Below are the code and all the weights of a small trained network. Each question names an input and a class and asks about switching units off, where a switched-off unit gives its printed mean instead of its output.

import numpy as np


def w(rows, s, z=0):
    codes = np.array(rows[::2]) - 128.0
    scale = np.full(codes.shape[1], s)
    scale[-1] = z or s
    return codes * scale


def f(y):
    return y / 2 * (1 + np.tanh(0.7978845608 * (y + 0.044715 * y**3)))


def log_softmax(a):
    a = a - a.max(-1, keepdims=True)
    return a - np.log(np.exp(a).sum(-1, keepdims=True))


def net(x, mask):
    res = np.array(x, float).reshape(1, 7) / 4 @ E
    y = f(res @ A[0][:, :-1].T + A[0][:, -1])
    res = res + np.where(mask, y, B[0][:, -1]) @ B[0][:, :-1]
    return log_softmax(res[-1] @ U[:, :-1].T + U[:, -1])


A, B = {}, {}
E = w([
[129,128,127,127,128],'x0',
[126,127,130,129,128],'x1',
[60,91,56,138,197],'x2',
[197,157,174,210,219],'x3',
[215,11,125,70,144],'x4',
[128,128,128,128,128],'x5',
[155,85,61,202,56],'x6',
],0.013)
A[0] = w([
[100,164,177,53,190,101],'neuron 0',
[194,153,117,151,47,37],'neuron 1',
[97,80,118,187,57,143],'neuron 2',
[146,145,40,187,100,184],'neuron 3',
[180,131,42,230,111,109],'neuron 4',
[90,163,122,65,218,100],'neuron 5',
[155,39,98,254,65,145],'neuron 6',
[202,170,162,226,166,80],'neuron 7',
[141,98,117,194,44,71],'neuron 8',
[66,217,136,177,123,86],'neuron 9',
[125,76,83,217,100,61],'neuron 10',
[137,52,107,107,128,159],'neuron 11',
[228,35,122,111,168,131],'neuron 12',
[61,84,39,161,220,21],'neuron 13',
[82,214,54,176,137,138],'neuron 14',
[120,106,100,114,97,109],'neuron 15',
[114,185,149,212,121,155],'neuron 16',
[85,146,68,45,49,81],'neuron 17',
[236,183,185,125,50,73],'neuron 18',
[177,234,224,94,36,4],'neuron 19',
[163,131,166,217,193,144],'neuron 20',
[31,221,101,186,134,127],'neuron 21',
[85,125,53,146,178,75],'neuron 22',
[140,186,191,24,155,182],'neuron 23',
[55,123,133,98,65,120],'neuron 24',
[193,27,135,76,168,125],'neuron 25',
[88,243,161,197,51,86],'neuron 26',
[97,123,158,51,33,21],'neuron 27',
[76,110,125,93,47,133],'neuron 28',
],0.011,0.002)
B[0] = w([
[34,105,218,148,138,211],'neuron 0',
[98,78,152,182,116,193],'neuron 1',
[70,160,150,125,146,194],'neuron 2',
[75,118,196,96,131,200],'neuron 3',
[60,141,174,145,154,215],'neuron 4',
[84,102,155,142,138,211],'neuron 5',
[88,126,172,121,135,238],'neuron 6',
[110,196,73,124,205,231],'neuron 7',
[77,102,207,145,134,200],'neuron 8',
[147,123,141,78,114,222],'neuron 9',
[86,118,166,135,133,196],'neuron 10',
[153,136,108,105,110,182],'neuron 11',
[170,131,118,36,86,234],'neuron 12',
[177,45,93,254,114,228],'neuron 13',
[143,128,121,91,85,224],'neuron 14',
[124,159,143,121,148,159],'neuron 15',
[184,148,126,94,124,204],'neuron 16',
[124,196,104,133,178,229],'neuron 17',
[153,55,58,193,140,232],'neuron 18',
[143,47,93,161,112,238],'neuron 19',
[157,234,69,123,185,219],'neuron 20',
[170,108,155,60,63,253],'neuron 21',
[198,57,78,184,104,193],'neuron 22',
[64,100,213,195,135,221],'neuron 23',
[166,202,65,127,165,202],'neuron 24',
[160,137,161,46,87,228],'neuron 25',
[152,97,115,66,80,248],'neuron 26',
[154,175,90,150,170,210],'neuron 27',
[143,169,95,157,190,207],'neuron 28',
],0.0097,0.014)
U = w([
[186,102,127,28,51,39],'0',
[41,96,202,162,146,132],'1',
[157,203,49,147,207,125],'2',
[182,8,61,232,90,247],'3',
],0.012,0.0016)

Each question gives the input, the list of numbers given to net, and the class t.
The units are the neurons (one row each of A and B). Each row of codes is followed by its name. A weight is (code - 128) times the scale printed after its matrix; where a second scale follows, it is the last column's (A, B and U).
mask holds one flag per neuron, in row order. A switched-off neuron (its flag False) gives its mean, the last column of its row in B, instead of its output. The means were averaged over made-up inputs and are rounded, as every weight is.
A unit's drop is (log p(t) with every unit on - log p(t) with that unit switched off) / (log p(t) with every unit on - log p(t) with every unit switched off).
The circuit of an input: a set's keep is (log p(t) with only the set's units on - log p(t) with every unit switched off) / (log p(t) with every unit on - log p(t) with every unit switched off). Starting from the 12 units with the biggest drops (on a tie, the unit counted first), units are removed one at a time, each time the one whose removal leaves the highest keep (on an exact tie, the one counted first), for as long as the keep stays at least 0.8.
units of the circuit, in order: the units of the circuit, biggest drop first
unit that matters most: the unit with the biggest drop
k most important neurons: the k neurons with the biggest drops, biggest first
drop when u is switched off: that unit's drop, to one decimal
input [6,2,5,7,-1,-2,5], class 2: 2 most important neurons	(neuron 20; neuron 7)
input [-3,6,-8,0,-8,-4,-2], class 0: 3 most important neurons	(neuron 26; neuron 21; neuron 13)
input [-6,-1,-1,6,-4,-1,5], class 2: 2 most important neurons	(neuron 20; neuron 7)
input [-8,8,-4,-4,-1,8,-5], class 1: units of the circuit, in order	(neuron 23)
input [-7,6,-7,-6,-4,-3,5], class 3: 3 most important neurons	(neuron 19; neuron 1; neuron 18)
input [3,-1,-6,2,-3,-5,-5], class 3: 2 most important neurons	(neuron 19; neuron 18)
input [-1,6,-1,5,-8,-3,7], class 0: 3 most important neurons	(neuron 26; neuron 21; neuron 16)
input [-7,-5,7,6,5,-5,-5], class 3: 4 most important neurons	(neuron 13; neuron 17; neuron 22; neuron 24)
input [3,-7,-7,-3,-7,2,-4], class 0: 4 most important neurons	(neuron 26; neuron 13; neuron 21; neuron 9)
input [-6,8,1,-8,7,3,4], class 2: 3 most important neurons	(neuron 17; neuron 28; neuron 27)
input [3,3,-7,2,3,4,-5], class 3: 2 most important neurons	(neuron 18; neuron 19)
input [-5,3,-6,2,-5,2,-5], class 3: 2 most important neurons	(neuron 19; neuron 18)
input [-2,0,-1,-5,-4,-1,-3], class 2: 2 most important neurons	(neuron 17; neuron 24)
input [-2,0,8,-8,-5,-7,7], class 2: 2 most important neurons	(neuron 17; neuron 24)
input [-7,4,-4,3,2,7,-3], class 3: units of the circuit, in order	(neuron 18)
input [4,-2,4,-8,8,-7,5], class 0: 4 most important neurons	(neuron 25; neuron 12; neuron 7; neuron 20)
input [3,-8,3,3,1,-2,0], class 2: drop when neuron 21 is switched off	0.5
input [4,-7,1,-6,-8,8,7], class 0: drop when neuron 26 is switched off	0.7
input [2,-8,8,5,5,-1,-6], class 3: drop when neuron 13 is switched off	1.7
input [0,8,-6,6,3,6,5], class 2: unit that matters most	neuron 7
input [-6,-4,6,6,-8,6,3], class 0: drop when neuron 21 is switched off	0.4
